Below are the code and all the weights of a small trained network. Each question names an input and a class and asks about switching units off, where a switched-off unit gives its printed mean instead of its output.

import numpy as np


def w(rows, s, z=0):
    codes = np.array(rows[::2]) - 128.0
    scale = np.full(codes.shape[1], s)
    scale[-1] = z or s
    return codes * scale


def norm(h):
    return h / np.sqrt((h * h).mean(-1, keepdims=True) + 1e-5)


def f(y):
    return y / 2 * (1 + np.tanh(0.7978845608 * (y + 0.044715 * y**3)))


def log_softmax(a):
    a = a - a.max(-1, keepdims=True)
    return a - np.log(np.exp(a).sum(-1, keepdims=True))


def net(x, mask):
    res = np.array(x, float).reshape(1, 3) / 4 @ E
    u = 0
    for l in range(4):
        y = f(norm(res) @ A[l][:, :-1].T + A[l][:, -1])
        res = res + np.where(mask[u : u + 4], y, B[l][:, -1]) @ B[l][:, :-1]
        u += 4
    return log_softmax(norm(res)[-1] @ U[:, :-1].T + U[:, -1])


A, B = {}, {}
E = w([
[184,198,97,165,156,178,157],'x0',
[109,180,104,115,254,108,12],'x1',
[110,110,115,193,144,11,170],'x2',
],0.0067)
A[0] = w([
[159,203,140,170,97,112,153,4],'0.n0',
[87,153,195,129,180,19,128,180],'0.n1',
[109,136,97,134,136,86,187,19],'0.n2',
[3,111,172,183,56,113,159,121],'0.n3',
],0.0067,0.002)
B[0] = w([
[153,189,172,188,68,116,122,139],'0.n0',
[154,129,74,100,111,166,151,254],'0.n1',
[250,83,123,171,155,76,84,144],'0.n2',
[113,118,154,132,131,66,160,248],'0.n3',
],0.013,0.0035)
A[1] = w([
[171,158,60,133,147,200,123,254],'1.n0',
[193,102,150,1,51,130,49,69],'1.n1',
[191,172,92,175,150,176,24,135],'1.n2',
[95,167,156,89,227,181,175,57],'1.n3',
],0.0067,0.00093)
B[1] = w([
[107,166,66,99,58,104,146,244],'1.n0',
[49,92,179,217,147,60,204,185],'1.n1',
[102,110,93,227,102,120,193,254],'1.n2',
[209,64,229,254,171,43,87,179],'1.n3',
],0.0089,0.004)
A[2] = w([
[140,168,179,167,91,156,152,88],'2.n0',
[254,148,160,170,176,129,103,102],'2.n1',
[119,126,61,88,126,99,137,235],'2.n2',
[161,150,128,178,102,138,98,2],'2.n3',
],0.0099,0.00079)
B[2] = w([
[219,136,90,73,112,220,82,253],'2.n0',
[88,212,245,16,131,147,197,226],'2.n1',
[170,83,107,151,73,175,100,235],'2.n2',
[129,69,189,73,116,121,127,211],'2.n3',
],0.011,0.003)
A[3] = w([
[105,211,190,68,109,161,120,202],'3.n0',
[93,92,202,158,169,164,6,3],'3.n1',
[139,107,255,137,105,175,185,135],'3.n2',
[135,160,116,184,108,97,202,102],'3.n3',
],0.0096,0.0014)
B[3] = w([
[75,68,110,159,184,43,134,195],'3.n0',
[108,200,17,161,71,60,254,144],'3.n1',
[108,169,148,7,219,137,58,253],'3.n2',
[16,155,235,227,174,64,218,199],'3.n3',
],0.0088,0.0076)
U = w([
[120,171,253,18,210,84,117,34],'0',
[102,151,125,201,149,29,208,108],'1',
[255,117,71,52,93,161,40,255],'2',
],0.0096,0.00032)

Each question gives the input, the list of numbers given to net, and the class t.
The units are the neurons (one row each of A and B). Each row of codes is followed by its name. A weight is (code - 128) times the scale printed after its matrix; where a second scale follows, it is the last column's (A, B and U).
mask holds one flag per neuron, layer by layer. A switched-off neuron (its flag False) gives its mean, the last column of its row in B, instead of its output. The means were averaged over made-up inputs and are rounded, as every weight is.
A unit's drop is (log p(t) with every unit on - log p(t) with that unit switched off) / (log p(t) with every unit on - log p(t) with every unit switched off).
The circuit of an input: a set's keep is (log p(t) with only the set's units on - log p(t) with every unit switched off) / (log p(t) with every unit on - log p(t) with every unit switched off). Starting from the 12 units with the biggest drops (on a tie, the unit counted first), units are removed one at a time, each time the one whose removal leaves the highest keep (on an exact tie, the one counted first), for as long as the keep stays at least 0.8.
units of the circuit, in order: the units of the circuit, biggest drop first
top k neurons: the k neurons with the biggest drops, biggest first
k most important neurons of layer l: the k neurons of layer l with the biggest drops, biggest first
drop of u: that unit's drop, to one decimal
input [-1,1,5], class 2: most important neuron of layer 1 => (1.n3)
input [1,4,1], class 1: top 4 neurons => (1.n0; 1.n2; 0.n3; 2.n0)
input [-1,5,-7], class 1: units of the circuit, in order => (3.n1; 1.n1)
input [4,5,2], class 1: top 4 neurons => (1.n0; 1.n2; 0.n3; 3.n2)
input [5,-2,1], class 0: 2 most important neurons of layer 0 => (0.n0; 0.n1)
input [0,4,2], class 2: units of the circuit, in order => (0.n1; 2.n2)
input [-5,2,7], class 2: units of the circuit, in order => (0.n1; 2.n2; 1.n2)
input [-6,2,-6], class 1: top 2 neurons => (3.n1; 2.n1)
input [3,-2,6], class 0: top 2 neurons => (2.n1; 0.n2)
input [2,-2,-7], class 2: top 2 neurons => (2.n0; 2.n1)
input [1,-3,8], class 0: top 4 neurons => (0.n2; 1.n0; 2.n1; 1.n2)
input [0,1,-5], class 1: 2 most important neurons of layer 1 => (1.n1; 1.n0)
input [-8,7,4], class 2: top 2 neurons => (0.n1; 3.n3)
input [4,-4,0], class 2: top 2 neurons => (2.n0; 1.n3)
input [-2,-6,-1], class 0: units of the circuit, in order => (3.n2)
input [-3,3,-1], class 1: top 2 neurons => (1.n1; 3.n2)
input [1,-1,-8], class 2: top 4 neurons => (2.n0; 2.n1; 0.n3; 3.n3)
input [-5,8,3], class 2: top 2 neurons => (0.n1; 3.n3)
input [-5,3,-7], class 1: top 2 neurons => (3.n1; 2.n1)
input [-1,6,-2], class 1: top neuron => (0.n3)
input [-1,6,5], class 2: top 2 neurons => (0.n1; 2.n2)
input [-2,8,-2], class 1: drop of 1.n3 => 0.2
input [-2,4,-7], class 1: drop of 3.n1 => 0.1
input [-5,7,-2], class 1: drop of 3.n3 => 0.0
input [-3,-8,-1], class 0: drop of 0.n1 => 0.1
input [5,-6,-5], class 2: 2 most important neurons of layer 2 => (2.n0; 2.n1)
input [3,-6,5], class 0: most important neuron of layer 3 => (3.n2)
